[[-15 -10 -75 -13  34 -35]
 [-34 -30 -44  -9 -16 -47]
 [ 15  -5  37   6   3  19]
 [-18  14 -41 -12  11 -18]
 [ -2  -7 -49  21   0 -21]
 [-10 -27  13  -9 -12 -14]
 [  0 -16 -24  11  14   3]
 [ -9  -1 -17   4   9   4]
 [ 17 -14  -4  12  -2   1]
 [ -3  13  12 -11 -16  -6]] yields 34

[[ 34  -2  83 -49  42  43 -18 -23  30  77]
 [ 68  65  67  17  86  37 -11 -85  59  56]
 [-18 -74 -61  31 -18 -43 -85  12 -27 -13]
 [-24  52 -77 -31  52 -42 -63 -62  47  47]
 [-44  21  35  70  41  68 -24  67  54  32]
 [ 70 -22 -38  51  36 -16  17  16 -57 -76]] yields 30

[[  0   0 -11   6  -7   2  -2   1   0 -23 -17   8]
 [  0  -2  10 -12   7  -3   2   0  -1  -3  -8   4]
 [  1  -5  22  11 -10  -5  -2   2   6  11  22 -11]
 [  0   1  20   2   8  -6   1   0   0  -4  -5   5]
 [  0 -10 -35   4  16  16   0  -3  -4 -39 -13  35]
 [  0   0   0  -3   8   0   1  -2   1   4   4   0]
 [  0   3 -14  -6   1   5  -1   1   0   0  17  -2]
 [  0  -4  33   0  13 -13  -1   2   6  14 -16   3]
 [  2 -17  85  14   8 -13   2  -4   2  41 -35  11]
 [  1  -1   5   6  -1   0   0  -1   1  15  -6   3]
 [  0  -3 -21   2 -11   3  -1   0   0   5  -4   6]
 [ -1   1  12  -1   4   0   0   2   0 -29  20  -6]] yields -17

[[ 22 -21 -28  29  -5 -25 -10   4  -7  19  10  31]
 [-38  12  24 -33  11  20 -22 -28   9  25 -27 -30]
 [  9 -66  11   4   9 -33 -44 -61  52  29 -16  22]
 [-26  13  43 -51   9  37  -7 -21  18  -5 -27 -36]
 [-32  14  39 -31  11  41 -24 -32  18 -13 -38 -21]
 [ 45 -17 -38  45   0 -45  15  29 -21  20  43  24]
 [  8  -7  -4  -3   5  -9   0  -6   0 -10  -9   3]
 [-17  36  18 -22 -13  25  50  52 -45 -38  12 -12]
 [ -5  17   8  -5  -7  17  32  27 -24 -27   3  -8]
 [  6  -9   9  -2   6   5  -9 -17  11   7   1   2]] yields 10

[[ 69   6  16 -10  64  38 -21]
 [ 69 -15 -39  -5  55 -21 -33]
 [ 69 -12 -19 -14   2   0 -25]
 [ 69 -17  13   2  23   3 -10]
 [ 69 -34   1 -25  -7  12 -12]
 [ 69 -29  18 -16  -7  11  15]
 [ 69  15 -31   1   9 -35 -32]
 [ 69   4 -16   8  -5 -20  25]
 [ 69  10 -16   9  15  10 -24]
 [ 69  11 -16  -3 -51  -9 -15]
 [ 69 -17   4 -34  -8 -20   4]] yields 38

[[ 20   0   0  -3   1   9   0   1   0  -1  -4  -1  -2]
 [  8   0  -1  -1   2   1   0  -2  -1   0  -1  -1  -1]
 [  5   4  -4  10  36 -42  -2 -56 -56  63   1  -7  -3]
 [ 11   1  -1   0   3  -4   1  -3  -3   2  -1   1   1]
 [ -3  10 -47  -4  17  12  79  -1   8  -1   4 -67 -38]
 [  3   1   0   1  -1  -3   1   0  -1   1   0   3   2]
 [  1   0   0  -2   2   3  -2  -2  -2   2   0  -2  -1]
 [-19   1   0   5  -4   1  -1   3   0   2   1  -2  -1]] yields -1

[[ 16  68  66  60  -8 -24]
 [ 16  68  66  60  -7 -24]
 [ 16  68  67  60  -8 -24]
 [ 16  67  64  59  -7 -24]
 [ 16  67  64  59  -7 -23]
 [ 16  67  64  59  -7 -23]
 [ 15  68  67  60  -8 -24]] yields -8

[[ -5 -22  17   0 -14 -26 -31 -16 -11 -41  -1 -28  -7  40]
 [ 55  67  10  37   8  69  52  59  68  37  -3  24  52 -60]
 [  3  17 -52   3  14  19  26   7  -1  22   1  21   9  25]
 [-11 -17   2 -13 -16 -20 -33 -15 -13 -26  -7 -25  -5 -53]
 [ 12  28 -53   9  17  30  35  17  11  25   1  25  18 -27]
 [ 15  25   2  10  15  28  35  19  19  32   5  27  11  41]
 [  1  19 -12  -1  16  19  31  12   6  36   2  27   1 -20]
 [-16  -7 -47  -8  12  -6   7 -12 -23   9   1  14 -10  53]
 [-28 -15 -40 -20  15 -15   8 -22 -31  15   0  20 -21   6]
 [ 14  -4  27  14 -13  -4 -17   6  13 -30   0 -21   8  35]] yields -7

[[ 42  -1   6   0  10  10   4  14 -62  10  -9 -28]
 [ 33 -19  15   1  20  25   8   3 -65   1 -16 -30]
 [ 41  -4   7   0  11  14   4  12 -63   8 -10 -29]
 [ 42   1   4   0   8   3   3  14 -56  14  -8 -26]
 [ 30 -21  20   0  14  21 -10  10 -49  -1 -12 -26]
 [ 42  -5   9   1   9   8   0  14 -57  11  -8 -27]] yields -9
---
[ -2  24 -32 -24 -76  42]	24
[-14  66  27 -22]	66
[-19  -5 -66  -8  -8  -3 -78]	-5
[  5  24  -1 -71 -13]	24
[ 21  65  76  32  53 -64]	65
[ -6 -60 -69  -1]	-60
